Below is a small trained network, with its code and all its weights. Each question gives an input and a target symbol and asks what happens when units are switched off, that is, made to give their printed mean instead of their output.

import numpy as np


def w(rows, s, z=0):
    codes = np.array(rows[::2]) - 128.0
    scale = np.full(codes.shape[1], s)
    scale[-1] = z or s
    return codes * scale


def f(y):
    return y / 2 * (1 + np.tanh(0.7978845608 * (y + 0.044715 * y**3)))


def softmax(a):
    e = np.exp(a - a.max(-1, keepdims=True))
    return e / e.sum(-1, keepdims=True)


def log_softmax(a):
    a = a - a.max(-1, keepdims=True)
    return a - np.log(np.exp(a).sum(-1, keepdims=True))


def net(x, mask):
    ids = ['ΓΣΨαβηξπτω'.index(c) for c in x.split()]
    T = len(ids)
    res = E[ids] + P[:T]
    u = 0
    for l in range(2):
        r = res
        for j in range(2):
            rows = slice(2 * j, 2 * j + 2)
            q, k, v = (r @ M[l][rows].T for M in (Q, K, V))
            z = softmax(np.where(np.tri(T) > 0, q @ k.T / 2**0.5, -1e9)) @ v
            o = O[l][rows]
            res = res + np.where(mask[u + j], z, o[:, -1]) @ o[:, :-1]
        u += 2
        y = f(res @ A[l][:, :-1].T + A[l][:, -1])
        res = res + np.where(mask[u : u + 4], y, B[l][:, -1]) @ B[l][:, :-1]
        u += 4
    return log_softmax(res[-1] @ U[:, :-1].T + U[:, -1])


Q, K, V, O, A, B = {}, {}, {}, {}, {}, {}
E = w([
[133,127,118,115,127],'Γ',
[96,101,83,162,165],'Σ',
[164,109,74,219,181],'Ψ',
[112,139,109,151,150],'α',
[186,61,55,99,114],'β',
[174,167,162,97,59],'η',
[136,166,139,123,126],'ξ',
[174,125,158,202,196],'π',
[83,155,212,99,167],'τ',
[72,5,63,71,99],'ω',
],0.016)
P = w([
[183,1,23,56,113],'0',
[219,100,93,198,144],'1',
[221,83,94,155,141],'2',
[183,125,81,134,125],'3',
[167,139,116,86,96],'4',
[109,89,87,152,102],'5',
[178,93,71,54,96],'6',
[121,94,148,83,70],'7',
[107,71,116,57,75],'8',
[117,35,147,66,11],'9',
[73,104,152,63,91],'10',
[111,102,128,95,114],'11',
[74,127,125,28,73],'12',
],0.0055)
Q[0] = w([
[65,107,102,207,154],'0.h1',
[157,11,254,94,185],'0.h1',
[235,33,144,100,146],'0.h2',
[153,169,85,111,20],'0.h2',
],0.0051)
K[0] = w([
[215,131,91,100,67],'0.h1',
[118,25,53,86,54],'0.h1',
[52,77,254,31,134],'0.h2',
[204,148,105,117,177],'0.h2',
],0.0054)
V[0] = w([
[150,225,251,112,201],'0.h1',
[254,30,101,147,206],'0.h1',
[135,133,74,112,146],'0.h2',
[75,93,226,183,246],'0.h2',
],0.006)
O[0] = w([
[145,11,193,182,111,3],'0.h1',
[141,95,83,155,201,242],'0.h1',
[152,138,123,147,133,154],'0.h2',
[215,89,146,58,111,94],'0.h2',
],0.011,0.0064)
A[0] = w([
[154,140,118,168,115,78],'0.n1',
[66,168,255,101,231,40],'0.n2',
[137,153,67,187,62,229],'0.n3',
[64,88,37,126,117,254],'0.n4',
],0.0079,0.0047)
B[0] = w([
[74,143,136,140,97,123],'0.n1',
[81,105,159,97,145,135],'0.n2',
[139,248,150,74,130,184],'0.n3',
[139,159,172,86,132,254],'0.n4',
],0.011)
Q[1] = w([
[132,120,255,140,88],'1.h1',
[197,214,121,113,149],'1.h1',
[139,80,158,169,133],'1.h2',
[104,90,95,173,83],'1.h2',
],0.0082)
K[1] = w([
[143,65,34,117,201],'1.h1',
[115,67,226,33,94],'1.h1',
[162,184,253,188,165],'1.h2',
[67,143,38,201,231],'1.h2',
],0.0064)
V[1] = w([
[172,138,86,133,54],'1.h1',
[167,131,124,158,67],'1.h1',
[81,84,119,97,79],'1.h2',
[253,153,125,111,110],'1.h2',
],0.012)
O[1] = w([
[103,216,100,197,68,86],'1.h1',
[82,160,99,132,54,2],'1.h1',
[142,213,169,121,194,48],'1.h2',
[11,99,90,111,114,244],'1.h2',
],0.011,0.0085)
A[1] = w([
[47,110,70,60,218,4],'1.n1',
[90,151,65,156,195,28],'1.n2',
[1,178,87,148,178,45],'1.n3',
[5,134,213,209,142,243],'1.n4',
],0.0057,0.0037)
B[1] = w([
[255,173,94,219,91,250],'1.n1',
[178,122,130,124,29,152],'1.n2',
[232,174,122,22,7,176],'1.n3',
[118,45,135,102,87,141],'1.n4',
],0.0074,0.011)
U = w([
[58,150,108,148,160,12],'Γ',
[115,129,123,150,145,49],'Σ',
[149,111,119,191,106,46],'Ψ',
[69,140,120,185,145,157],'α',
[192,130,127,157,52,3],'β',
[60,193,183,172,19,210],'η',
[8,141,106,169,120,209],'ξ',
[60,62,90,220,121,252],'π',
[154,2,242,129,121,199],'τ',
[146,239,218,137,173,112],'ω',
],0.0062,0.0053)

Each question gives the input, a string of symbols that net reads in full, and the target symbol t.
The units are the heads (2 rows each of Q, K, V and O) and the neurons (one row each of A and B). Each row of codes is followed by its name. A weight is (code - 128) times the scale printed after its matrix; where a second scale follows, it is the last column's (O, A, B and U).
mask holds one flag per unit, layer by layer, with each layer's heads first. A switched-off unit (its flag False) gives its mean, the last column of its rows in O or B, instead of its output. The means were averaged over made-up inputs and are rounded, as every weight is.
A unit's drop is (log p(t) with every unit on - log p(t) with that unit switched off) / (log p(t) with every unit on - log p(t) with every unit switched off).
The circuit of an input: a set's keep is (log p(t) with only the set's units on - log p(t) with every unit switched off) / (log p(t) with every unit on - log p(t) with every unit switched off). Starting from all 12 units, units are removed one at a time, each time the one whose removal leaves the highest keep (on an exact tie, the one counted first), for as long as the keep stays at least 0.8.
units of the circuit, in order: the units of the circuit, biggest drop first
k most important neurons: the k neurons with the biggest drops, biggest first
top k neurons in layer l: the k neurons of layer l with the biggest drops, biggest first
heads that matter: for each layer, one digit per head in row order, 1 if its drop is at least 0.15 and else 0, layers parted by /
input Γ ω ω Ψ τ Γ π, target τ: units of the circuit, in order -> [1.h1]
input α ω ω β Σ ω τ τ β, target τ: heads that matter -> 01 / 10
input Σ η τ τ ξ, target τ: units of the circuit, in order -> [1.h1, 0.n2]
input π ξ Γ Ψ η β, target η: 4 most important neurons -> [1.n3, 0.n3, 0.n2, 0.n4]
input α Γ π, target π: heads that matter -> 00 / 01
input ω Σ ω τ Γ α ω π Σ π τ Ψ τ, target τ: units of the circuit, in order -> [0.n2, 1.n4]
input π τ Γ, target τ: heads that matter -> 10 / 00
input Σ Ψ τ Σ η, target τ: units of the circuit, in order -> [0.n2, 1.h1]
input Γ π ω τ η β β ω β η Ψ, target η: top 2 neurons in layer 1 -> [1.n3, 1.n2]
input Σ Σ Ψ α α α α Ψ ω Γ ω Ψ, target ω: heads that matter -> 00 / 01
input Σ η η ω η β Γ, target η: heads that matter -> 10 / 10
input π π η π Ψ, target π: heads that matter -> 10 / 01
input Ψ ω ω π Γ τ τ α, target τ: heads that matter -> 10 / 10
input β τ τ η β Ψ, target η: top neuron in layer 1 -> [1.n3]
input π τ Ψ η α τ Σ, target τ: heads that matter -> 10 / 00
input Γ α ω β ω η β, target ω: heads that matter -> 01 / 01
input τ Γ β β Σ, target β: heads that matter -> 01 / 01
input ξ α η π, target π: 2 most important neurons -> [0.n4, 0.n3]
input Ψ ξ β Ψ Ψ, target β: 4 most important neurons -> [1.n3, 0.n3, 1.n2, 1.n1]
input η Σ α, target η: units of the circuit, in order -> [1.h1]
